Below is a small trained network, with its code and all its weights. Each question gives an input and a class and asks what happens when units are switched off, that is, made to give their printed mean instead of their output.

import numpy as np


def w(rows, s, z=0):
    codes = np.array(rows[::2]) - 128.0
    scale = np.full(codes.shape[1], s)
    scale[-1] = z or s
    return codes * scale


def f(y):
    return np.maximum(y, 0)


def log_softmax(a):
    a = a - a.max(-1, keepdims=True)
    return a - np.log(np.exp(a).sum(-1, keepdims=True))


def net(x, mask):
    res = np.array(x, float).reshape(1, 5) / 4 @ E
    y = f(res @ A[0][:, :-1].T + A[0][:, -1])
    res = res + np.where(mask, y, B[0][:, -1]) @ B[0][:, :-1]
    return log_softmax(res[-1] @ U[:, :-1].T + U[:, -1])


A, B = {}, {}
E = w([
[98,79,120,52,123,141,179],'x0',
[91,104,252,146,125,158,128],'x1',
[130,119,121,124,146,149,114],'x2',
[78,209,99,105,91,163,100],'x3',
[124,153,186,91,195,66,115],'x4',
],0.016)
A[0] = w([
[60,222,141,59,105,123,82,45],'n0',
[196,134,56,82,215,108,126,70],'n1',
[162,189,45,142,96,97,176,75],'n2',
[219,46,160,137,157,66,163,30],'n3',
[103,194,160,53,194,67,94,73],'n4',
[171,162,113,251,157,102,49,2],'n5',
[83,63,107,44,132,132,189,30],'n6',
[146,138,88,122,133,117,136,48],'n7',
],0.011,0.0086)
B[0] = w([
[125,187,96,141,225,208,208,241],'n0',
[40,118,208,140,137,169,109,251],'n1',
[132,80,213,196,149,145,143,254],'n2',
[153,160,59,156,152,249,212,251],'n3',
[142,26,82,131,20,168,60,249],'n4',
[185,212,134,35,117,93,111,242],'n5',
[212,254,164,67,106,65,81,230],'n6',
[139,171,166,126,86,173,125,163],'n7',
],0.01,0.0092)
U = w([
[123,157,78,157,162,181,176,49],'0',
[150,171,158,93,136,106,113,90],'1',
[83,110,251,162,142,152,145,84],'2',
[123,91,86,156,73,146,108,183],'3',
[106,121,133,142,150,118,132,250],'4',
[82,106,102,152,146,89,129,164],'5',
[77,92,109,155,126,28,123,89],'6',
],0.016,0.023)

Each question gives the input, the list of numbers given to net, and the class t.
The units are the neurons (one row each of A and B). Each row of codes is followed by its name. A weight is (code - 128) times the scale printed after its matrix; where a second scale follows, it is the last column's (A, B and U).
mask holds one flag per neuron, in row order. A switched-off neuron (its flag False) gives its mean, the last column of its row in B, instead of its output. The means were averaged over made-up inputs and are rounded, as every weight is.
A unit's drop is (log p(t) with every unit on - log p(t) with that unit switched off) / (log p(t) with every unit on - log p(t) with every unit switched off).
The circuit of an input: a set's keep is (log p(t) with only the set's units on - log p(t) with every unit switched off) / (log p(t) with every unit on - log p(t) with every unit switched off). Starting from all 8 units, units are removed one at a time, each time the one whose removal leaves the highest keep (on an exact tie, the one counted first), for as long as the keep stays at least 0.8.
circuit, biggest first: the units of the circuit, biggest drop first
unit that matters most: the unit with the biggest drop
k most important neurons: the k neurons with the biggest drops, biggest first
drop when u is switched off: that unit's drop, to one decimal
input [7,6,-1,1,-1], class 1: circuit, biggest first -> (n6)
input [-5,-8,6,3,1], class 2: circuit, biggest first -> (n2 n1)
input [-1,-7,6,-5,-3], class 2: circuit, biggest first -> (n1 n2)
input [6,-7,-2,0,5], class 2: 3 most important neurons -> (n1 n2 n5)
input [-5,7,7,-4,-8], class 3: 2 most important neurons -> (n1 n2)
input [-1,3,-2,-4,-5], class 3: 3 most important neurons -> (n0 n1 n2)
input [6,-8,-2,7,4], class 2: circuit, biggest first -> (n2 n1)
input [7,4,-4,7,6], class 0: 2 most important neurons -> (n0 n5)
input [8,-3,2,6,1], class 1: 2 most important neurons -> (n6 n3)
input [-4,-6,5,-2,1], class 2: circuit, biggest first -> (n1 n2)
input [-3,0,5,4,-4], class 4: circuit, biggest first -> (n4 n3)
input [-3,-5,-3,4,2], class 2: 3 most important neurons -> (n2 n3 n1)
input [-5,-2,3,-3,0], class 1: 4 most important neurons -> (n5 n4 n0 n2)
input [-6,5,1,4,5], class 1: unit that matters most -> n5
input [1,-3,6,-2,-4], class 4: circuit, biggest first -> (n4 n3)
input [-8,7,-8,-7,-7], class 1: 3 most important neurons -> (n5 n0 n4)
input [-1,3,-1,-3,-4], class 3: 4 most important neurons -> (n1 n2 n0 n6)
input [6,2,7,7,-7], class 0: 2 most important neurons -> (n0 n4)
input [-5,-5,0,2,8], class 3: 2 most important neurons -> (n4 n6)
input [5,-1,0,-7,2], class 0: unit that matters most -> n3
input [-1,7,0,0,-8], class 3: drop when n1 is switched off -> 1.4
input [-5,-6,-5,4,-4], class 2: drop when n2 is switched off -> 0.8
